Here is a tiny trained network, its code and every weight. The questions are about switching its units off for an input and a class, where a switched-off unit gives its printed mean instead of its output.

import numpy as np


def w(rows, s, z=0):
    codes = np.array(rows[::2]) - 128.0
    scale = np.full(codes.shape[1], s)
    scale[-1] = z or s
    return codes * scale


def f(y):
    return np.maximum(y, 0)


def log_softmax(a):
    a = a - a.max(-1, keepdims=True)
    return a - np.log(np.exp(a).sum(-1, keepdims=True))


def net(x, mask):
    res = np.array(x, float).reshape(1, 5) / 4 @ E
    y = f(res @ A[0][:, :-1].T + A[0][:, -1])
    res = res + np.where(mask, y, B[0][:, -1]) @ B[0][:, :-1]
    return log_softmax(res[-1] @ U[:, :-1].T + U[:, -1])


A, B = {}, {}
E = w([
[56,46,104,57,117,36,204],'x0',
[24,58,114,31,207,142,220],'x1',
[27,54,86,209,91,2,43],'x2',
[66,231,243,102,242,12,102],'x3',
[165,35,184,197,255,191,80],'x4',
],0.0091)
A[0] = w([
[190,150,208,98,96,138,67,120],'n1',
[172,149,85,192,107,147,144,173],'n2',
[203,132,187,129,172,198,57,213],'n3',
[149,139,88,134,20,168,108,146],'n4',
[78,139,124,148,117,26,58,254],'n5',
[178,8,2,204,232,18,111,184],'n6',
],0.0094,0.0045)
B[0] = w([
[204,199,118,174,106,159,167,189],'n1',
[121,105,132,198,126,170,111,190],'n2',
[73,145,228,190,199,231,137,248],'n3',
[194,50,73,185,102,139,193,211],'n4',
[125,122,97,123,146,58,55,227],'n5',
[58,98,254,81,116,86,171,229],'n6',
],0.0093,0.015)
U = w([
[169,95,93,205,69,91,192,24],'0',
[151,201,155,206,231,70,71,106],'1',
[157,213,205,203,212,254,137,149],'2',
[61,174,51,67,108,43,171,88],'3',
[40,11,222,155,162,133,98,98],'4',
[99,156,31,56,232,240,244,252],'5',
],0.0088,0.0023)

Each question gives the input, the list of numbers given to net, and the class t.
The units are the neurons (one row each of A and B). Each row of codes is followed by its name. A weight is (code - 128) times the scale printed after its matrix; where a second scale follows, it is the last column's (A, B and U).
mask holds one flag per neuron, in row order. A switched-off neuron (its flag False) gives its mean, the last column of its row in B, instead of its output. The means were averaged over made-up inputs and are rounded, as every weight is.
A unit's drop is (log p(t) with every unit on - log p(t) with that unit switched off) / (log p(t) with every unit on - log p(t) with every unit switched off).
The circuit of an input: a set's keep is (log p(t) with only the set's units on - log p(t) with every unit switched off) / (log p(t) with every unit on - log p(t) with every unit switched off). Starting from all 6 units, units are removed one at a time, each time the one whose removal leaves the highest keep (on an exact tie, the one counted first), for as long as the keep stays at least 0.8.
units of the circuit, in order: the units of the circuit, biggest drop first
k most important neurons: the k neurons with the biggest drops, biggest first
drop of u: that unit's drop, to one decimal
input [-2,4,3,8,2], class 1: 2 most important neurons : [n5; n3]
input [-8,2,7,8,7], class 4: 3 most important neurons : [n6; n3; n5]
input [3,7,-4,3,4], class 5: 4 most important neurons : [n6; n3; n5; n2]
input [-6,4,1,4,-6], class 1: 3 most important neurons : [n6; n4; n5]
input [-6,-3,4,-8,1], class 0: most important neuron : [n4]
input [5,-2,-4,1,0], class 5: units of the circuit, in order : [n3; n5; n6]
input [0,6,7,-3,-5], class 3: 2 most important neurons : [n3; n2]
input [-1,3,0,-4,-5], class 0: 2 most important neurons : [n3; n4]
input [6,4,7,6,-3], class 3: 3 most important neurons : [n3; n5; n2]
input [4,8,-3,2,-7], class 3: 4 most important neurons : [n3; n4; n1; n2]
input [7,-3,4,0,-6], class 3: drop of n3 : 0.3
input [7,-2,-6,8,2], class 1: drop of n2 : 0.2
input [1,7,-7,7,2], class 5: drop of n6 : 0.3
input [-8,-4,0,-6,-7], class 0: units of the circuit, in order : [n4]
